Below is a small trained network, with its code and all its weights. Each question gives an input and a class and asks what happens when units are switched off, that is, made to give their printed mean instead of their output.

import numpy as np


def w(rows, s, z=0):
    codes = np.array(rows[::2]) - 128.0
    scale = np.full(codes.shape[1], s)
    scale[-1] = z or s
    return codes * scale


def f(y):
    return np.maximum(y, 0)


def log_softmax(a):
    a = a - a.max(-1, keepdims=True)
    return a - np.log(np.exp(a).sum(-1, keepdims=True))


def net(x, mask):
    res = np.array(x, float).reshape(1, 6) / 4 @ E
    y = f(res @ A[0][:, :-1].T + A[0][:, -1])
    res = res + np.where(mask, y, B[0][:, -1]) @ B[0][:, :-1]
    return log_softmax(res[-1] @ U[:, :-1].T + U[:, -1])


A, B = {}, {}
E = w([
[118,122,117,119,126],'x0',
[8,196,240,45,181],'x1',
[180,208,43,57,190],'x2',
[128,130,134,137,136],'x3',
[131,128,126,126,124],'x4',
[174,57,158,73,173],'x5',
],0.011)
A[0] = w([
[217,153,34,177,114,230],'n1',
[245,134,195,171,48,122],'n2',
[195,54,171,74,196,222],'n3',
[255,210,108,144,218,124],'n4',
[21,48,57,219,76,175],'n5',
[162,30,149,96,232,199],'n6',
[155,31,65,205,136,254],'n7',
[89,122,234,72,88,163],'n8',
[88,209,126,84,194,108],'n9',
],0.0097,0.005)
B[0] = w([
[121,155,33,160,104,252],'n1',
[178,127,137,134,59,194],'n2',
[136,79,55,51,116,195],'n3',
[79,149,80,87,141,202],'n4',
[158,155,182,176,112,221],'n5',
[131,47,73,73,121,191],'n6',
[191,123,112,140,55,251],'n7',
[9,104,170,143,205,212],'n8',
[211,161,196,100,157,201],'n9',
],0.011,0.015)
U = w([
[164,142,143,197,94,221],'0',
[48,161,176,158,149,253],'1',
[191,28,131,94,71,102],'2',
[38,47,124,86,179,57],'3',
[100,190,28,166,146,46],'4',
[162,247,181,54,160,181],'5',
[149,100,37,77,143,62],'6',
[141,122,126,19,202,171],'7',
],0.011,0.0047)

Each question gives the input, the list of numbers given to net, and the class t.
The units are the neurons (one row each of A and B). Each row of codes is followed by its name. A weight is (code - 128) times the scale printed after its matrix; where a second scale follows, it is the last column's (A, B and U).
mask holds one flag per neuron, in row order. A switched-off neuron (its flag False) gives its mean, the last column of its row in B, instead of its output. The means were averaged over made-up inputs and are rounded, as every weight is.
A unit's drop is (log p(t) with every unit on - log p(t) with that unit switched off) / (log p(t) with every unit on - log p(t) with every unit switched off).
The circuit of an input: a set's keep is (log p(t) with only the set's units on - log p(t) with every unit switched off) / (log p(t) with every unit on - log p(t) with every unit switched off). Starting from all 9 units, units are removed one at a time, each time the one whose removal leaves the highest keep (on an exact tie, the one counted first), for as long as the keep stays at least 0.8.
units of the circuit, in order: the units of the circuit, biggest drop first
most important unit: the unit with the biggest drop
top k neurons: the k neurons with the biggest drops, biggest first
drop of u: that unit's drop, to one decimal
input [-2,5,-3,6,8,5], class 3: units of the circuit, in order => (n8)
input [-3,1,3,-5,-2,0], class 5: units of the circuit, in order => (n6; n1)
input [-4,5,-2,7,-4,1], class 3: units of the circuit, in order => (n8; n5)
input [3,0,0,-1,-7,-6], class 0: top 2 neurons => (n8; n4)
input [-8,-2,4,4,8,-1], class 4: units of the circuit, in order => (n6; n1)
input [-8,2,-1,5,0,-4], class 1: units of the circuit, in order => (n7; n3)
input [-6,1,-2,-5,3,-8], class 1: units of the circuit, in order => (n7; n1)
input [-2,1,1,3,-8,2], class 7: top 3 neurons => (n1; n7; n8)
input [-4,3,2,-8,7,1], class 7: units of the circuit, in order => (n5; n1)
input [-4,1,7,7,2,-3], class 5: top 4 neurons => (n9; n6; n3; n8)
input [-5,5,1,-4,-8,-8], class 5: top 2 neurons => (n9; n1)
input [0,-4,-5,-5,6,0], class 0: units of the circuit, in order => (n5; n6)
input [-5,7,-6,0,5,1], class 3: top 2 neurons => (n8; n5)
input [0,-8,1,-7,7,8], class 6: most important unit => n1
input [-2,1,-8,2,-5,3], class 3: top 2 neurons => (n8; n9)
input [1,-4,5,0,1,0], class 4: top 3 neurons => (n1; n6; n9)
input [6,-4,0,3,1,-5], class 0: drop of n9 => -0.1
input [0,2,3,-4,-7,-3], class 5: drop of n8 => 0.1
input [-2,3,8,-5,1,-5], class 5: drop of n6 => 0.0
input [2,5,2,1,-1,-7], class 5: drop of n9 => 1.2
input [5,-1,-5,5,8,0], class 0: top neuron => (n3)
